Below are the code and all the weights of a small trained network. Each question names an input and a target symbol and asks about switching units off, where a switched-off unit gives its printed mean instead of its output.

import numpy as np


def w(rows, s, z=0):
    codes = np.array(rows[::2]) - 128.0
    scale = np.full(codes.shape[1], s)
    scale[-1] = z or s
    return codes * scale


def f(y):
    return y / 2 * (1 + np.tanh(0.7978845608 * (y + 0.044715 * y**3)))


def softmax(a):
    e = np.exp(a - a.max(-1, keepdims=True))
    return e / e.sum(-1, keepdims=True)


def log_softmax(a):
    a = a - a.max(-1, keepdims=True)
    return a - np.log(np.exp(a).sum(-1, keepdims=True))


def net(x, mask):
    ids = ['ΘΞΠΣΦΩαβγδζηλμτψ'.index(c) for c in x.split()]
    T = len(ids)
    res = E[ids] + P[:T]
    u = 0
    for l in range(2):
        q, k, v = (res @ M[l].T for M in (Q, K, V))
        z = softmax(np.where(np.tri(T) > 0, q @ k.T / 4**0.5, -1e9)) @ v
        res = res + np.where(mask[u], z, O[l][:, -1]) @ O[l][:, :-1]
        u += 1
        y = f(res @ A[l][:, :-1].T + A[l][:, -1])
        res = res + np.where(mask[u : u + 4], y, B[l][:, -1]) @ B[l][:, :-1]
        u += 4
    return log_softmax(res[-1] @ U[:, :-1].T + U[:, -1])


Q, K, V, O, A, B = {}, {}, {}, {}, {}, {}
E = w([
[117,78,58,151,102,205,105,105],'Θ',
[167,144,144,89,207,137,166,157],'Ξ',
[30,126,98,61,141,142,121,93],'Π',
[102,167,65,200,171,77,209,92],'Σ',
[207,89,120,84,115,93,110,224],'Φ',
[163,206,154,198,102,134,19,94],'Ω',
[187,119,113,82,118,71,91,75],'α',
[104,123,115,65,118,53,190,167],'β',
[98,45,176,213,147,136,233,82],'γ',
[178,63,192,172,70,166,142,55],'δ',
[200,116,133,61,142,97,71,77],'ζ',
[159,47,180,136,208,144,126,80],'η',
[125,155,241,59,99,135,178,89],'λ',
[107,111,199,35,169,51,159,66],'μ',
[109,150,248,123,125,246,96,118],'τ',
[167,38,81,151,130,252,201,135],'ψ',
],0.017)
P = w([
[184,246,24,225,77,31,77,116],'0',
[168,220,46,182,69,45,99,109],'1',
[166,205,58,161,67,73,129,110],'2',
[158,173,71,135,73,84,144,118],'3',
[156,154,91,104,82,100,152,114],'4',
[144,141,108,74,85,103,168,124],'5',
[138,130,126,51,103,119,174,134],'6',
[127,101,135,23,102,135,187,134],'7',
[120,91,151,18,128,143,182,143],'8',
[113,88,169,2,126,148,200,163],'9',
],0.0056)
Q[0] = w([
[1,119,48,206,168,85,72,233],'L0H1',
[239,28,185,150,119,182,179,119],'L0H1',
[116,38,70,145,115,91,63,93],'L0H1',
[156,90,81,38,112,139,170,60],'L0H1',
],0.0067)
K[0] = w([
[122,164,110,244,92,44,100,128],'L0H1',
[118,124,165,124,170,209,161,109],'L0H1',
[68,123,125,165,255,102,123,128],'L0H1',
[91,58,103,65,160,134,194,152],'L0H1',
],0.0085)
V[0] = w([
[3,109,37,27,159,83,110,113],'L0H1',
[106,151,136,83,206,193,209,184],'L0H1',
[62,197,50,65,208,54,186,231],'L0H1',
[144,102,97,86,22,83,79,108],'L0H1',
],0.0036)
O[0] = w([
[32,53,3,119,200,96,92,157,50],'L0H1',
[166,116,158,48,122,200,235,171,146],'L0H1',
[119,211,140,155,88,75,118,231,5],'L0H1',
[148,94,100,20,186,228,18,104,141],'L0H1',
],0.0067,0.0018)
A[0] = w([
[145,174,199,81,83,137,60,142,149],'L0N1',
[230,80,167,127,102,150,69,83,249],'L0N2',
[161,66,166,170,61,169,71,188,225],'L0N3',
[70,145,121,90,2,176,102,124,33],'L0N4',
],0.0083,0.0013)
B[0] = w([
[174,68,75,106,65,183,159,13,190],'L0N1',
[120,93,87,168,159,85,179,146,255],'L0N2',
[103,255,172,131,251,96,231,18,170],'L0N3',
[118,135,58,205,235,107,173,182,155],'L0N4',
],0.0076,0.0082)
Q[1] = w([
[152,86,108,87,145,125,243,94],'L1H1',
[84,82,243,186,97,195,6,141],'L1H1',
[147,69,54,116,140,66,176,119],'L1H1',
[74,137,172,110,147,114,70,88],'L1H1',
],0.011)
K[1] = w([
[75,125,167,65,193,187,204,154],'L1H1',
[215,255,22,217,41,78,10,99],'L1H1',
[118,125,239,28,152,148,173,187],'L1H1',
[66,254,73,178,92,151,67,146],'L1H1',
],0.0072)
V[1] = w([
[241,36,23,72,102,53,173,177],'L1H1',
[79,46,111,150,2,153,158,145],'L1H1',
[106,139,239,66,24,29,64,59],'L1H1',
[92,27,195,230,220,70,108,181],'L1H1',
],0.0063)
O[1] = w([
[116,179,221,174,23,138,54,124,139],'L1H1',
[89,162,76,144,1,104,150,39,112],'L1H1',
[45,141,230,59,152,131,108,70,2],'L1H1',
[110,49,177,149,125,48,135,176,76],'L1H1',
],0.0099,0.0057)
A[1] = w([
[28,88,65,254,205,60,90,99,121],'L1N1',
[62,155,163,249,165,181,202,103,80],'L1N2',
[72,198,38,60,89,86,78,142,47],'L1N3',
[145,194,112,101,99,121,76,135,3],'L1N4',
],0.0068,0.0033)
B[1] = w([
[144,165,114,153,162,131,85,120,208],'L1N1',
[78,100,108,36,65,90,117,157,253],'L1N2',
[152,43,93,111,129,211,253,104,174],'L1N3',
[102,117,97,2,52,232,175,209,138],'L1N4',
],0.0093,0.0066)
U = w([
[140,138,143,220,145,173,121,92,80],'Θ',
[208,204,175,106,145,86,184,202,141],'Ξ',
[59,80,73,138,140,162,73,200,253],'Π',
[70,250,98,146,129,57,182,169,76],'Σ',
[178,178,187,148,162,182,153,209,139],'Φ',
[166,175,167,187,134,151,153,73,126],'Ω',
[184,30,96,60,104,130,34,137,70],'α',
[83,145,84,32,82,90,138,255,108],'β',
[85,100,122,158,103,27,208,107,54],'γ',
[144,56,199,230,164,145,168,114,142],'δ',
[144,67,89,73,88,102,48,160,218],'ζ',
[106,6,178,193,122,110,133,194,243],'η',
[128,138,140,122,129,193,196,80,52],'λ',
[83,129,170,74,177,88,120,129,187],'μ',
[127,103,91,105,196,131,187,133,115],'τ',
[181,110,127,207,67,174,187,158,9],'ψ',
],0.0069,0.0046)

Each question gives the input, a string of symbols that net reads in full, and the target symbol t.
The units are the heads (4 rows each of Q, K, V and O) and the neurons (one row each of A and B). Each row of codes is followed by its name. A weight is (code - 128) times the scale printed after its matrix; where a second scale follows, it is the last column's (O, A, B and U).
mask holds one flag per unit, layer by layer, with each layer's heads first. A switched-off unit (its flag False) gives its mean, the last column of its rows in O or B, instead of its output. The means were averaged over made-up inputs and are rounded, as every weight is.
A unit's drop is (log p(t) with every unit on - log p(t) with that unit switched off) / (log p(t) with every unit on - log p(t) with every unit switched off).
The circuit of an input: a set's keep is (log p(t) with only the set's units on - log p(t) with every unit switched off) / (log p(t) with every unit on - log p(t) with every unit switched off). Starting from all 10 units, units are removed one at a time, each time the one whose removal leaves the highest keep (on an exact tie, the one counted first), for as long as the keep stays at least 0.8.
circuit, biggest first: the units of the circuit, biggest drop first
k most important neurons: the k neurons with the biggest drops, biggest first
k most important neurons of layer l: the k neurons of layer l with the biggest drops, biggest first
input Φ β τ ζ Ξ ψ Σ Σ, target ψ: circuit, biggest first : [L1H1]
input τ Φ τ Ξ ζ ζ δ λ Φ Φ, target λ: circuit, biggest first : [L1H1 L0N1 L0N3]
input Φ η Φ μ τ ζ, target τ: circuit, biggest first : [L1H1 L0H1]
input α δ τ Φ δ τ ψ Ξ ψ β, target ψ: 2 most important neurons : [L1N2 L1N3]
input Σ τ α Ξ ζ ζ μ Θ, target μ: 2 most important neurons : [L0N4 L0N2]
input λ Σ γ α η, target η: circuit, biggest first : [L1H1 L0N1]
input ψ τ δ ψ δ μ ζ, target μ: 3 most important neurons : [L0N2 L0N4 L1N3]
input η τ ζ Ω Σ Φ, target Ξ: 2 most important neurons : [L0N3 L0N1]
input Θ γ β τ Σ Φ, target τ: circuit, biggest first : [L1H1 L0N3]
input Φ μ τ γ Ω τ ζ ζ Φ, target τ: circuit, biggest first : [L0N3 L1H1]
input ψ η τ Ξ λ α, target λ: circuit, biggest first : [L1H1 L0N1 L0H1]
input ζ ζ β τ α β, target τ: 3 most important neurons : [L0N3 L1N3 L1N2]
input λ γ Θ Π η δ, target η: circuit, biggest first : [L1H1 L0N2]
input β Ξ τ δ Φ Θ α μ, target μ: 2 most important neurons : [L0N1 L0N2]
input ψ ζ Φ, target ψ: circuit, biggest first : [L1H1]
input Ξ Ξ Θ Θ τ Φ τ Ξ Φ, target Ξ: 2 most important neurons of layer 0 : [L0N1 L0N4]
input β β τ β α ψ τ ψ α Φ, target ψ: circuit, biggest first : [L1H1 L0H1]
input ψ ζ λ Ξ τ δ, target τ: circuit, biggest first : [L1H1 L0N3]
input τ Ω β Θ, target τ: circuit, biggest first : [L0H1 L1H1]
input Π β β τ α ψ ζ α Θ, target ψ: most important neuron of layer 0 : [L0N4]
input τ τ η Ω ψ η Φ η Θ, target η: 2 most important neurons : [L0N1 L0N2]
input ψ Ξ τ τ τ δ γ δ, target γ: 2 most important neurons of layer 0 : [L0N1 L0N2]
input λ δ α ζ, target λ: 2 most important neurons of layer 1 : [L1N2 L1N3]
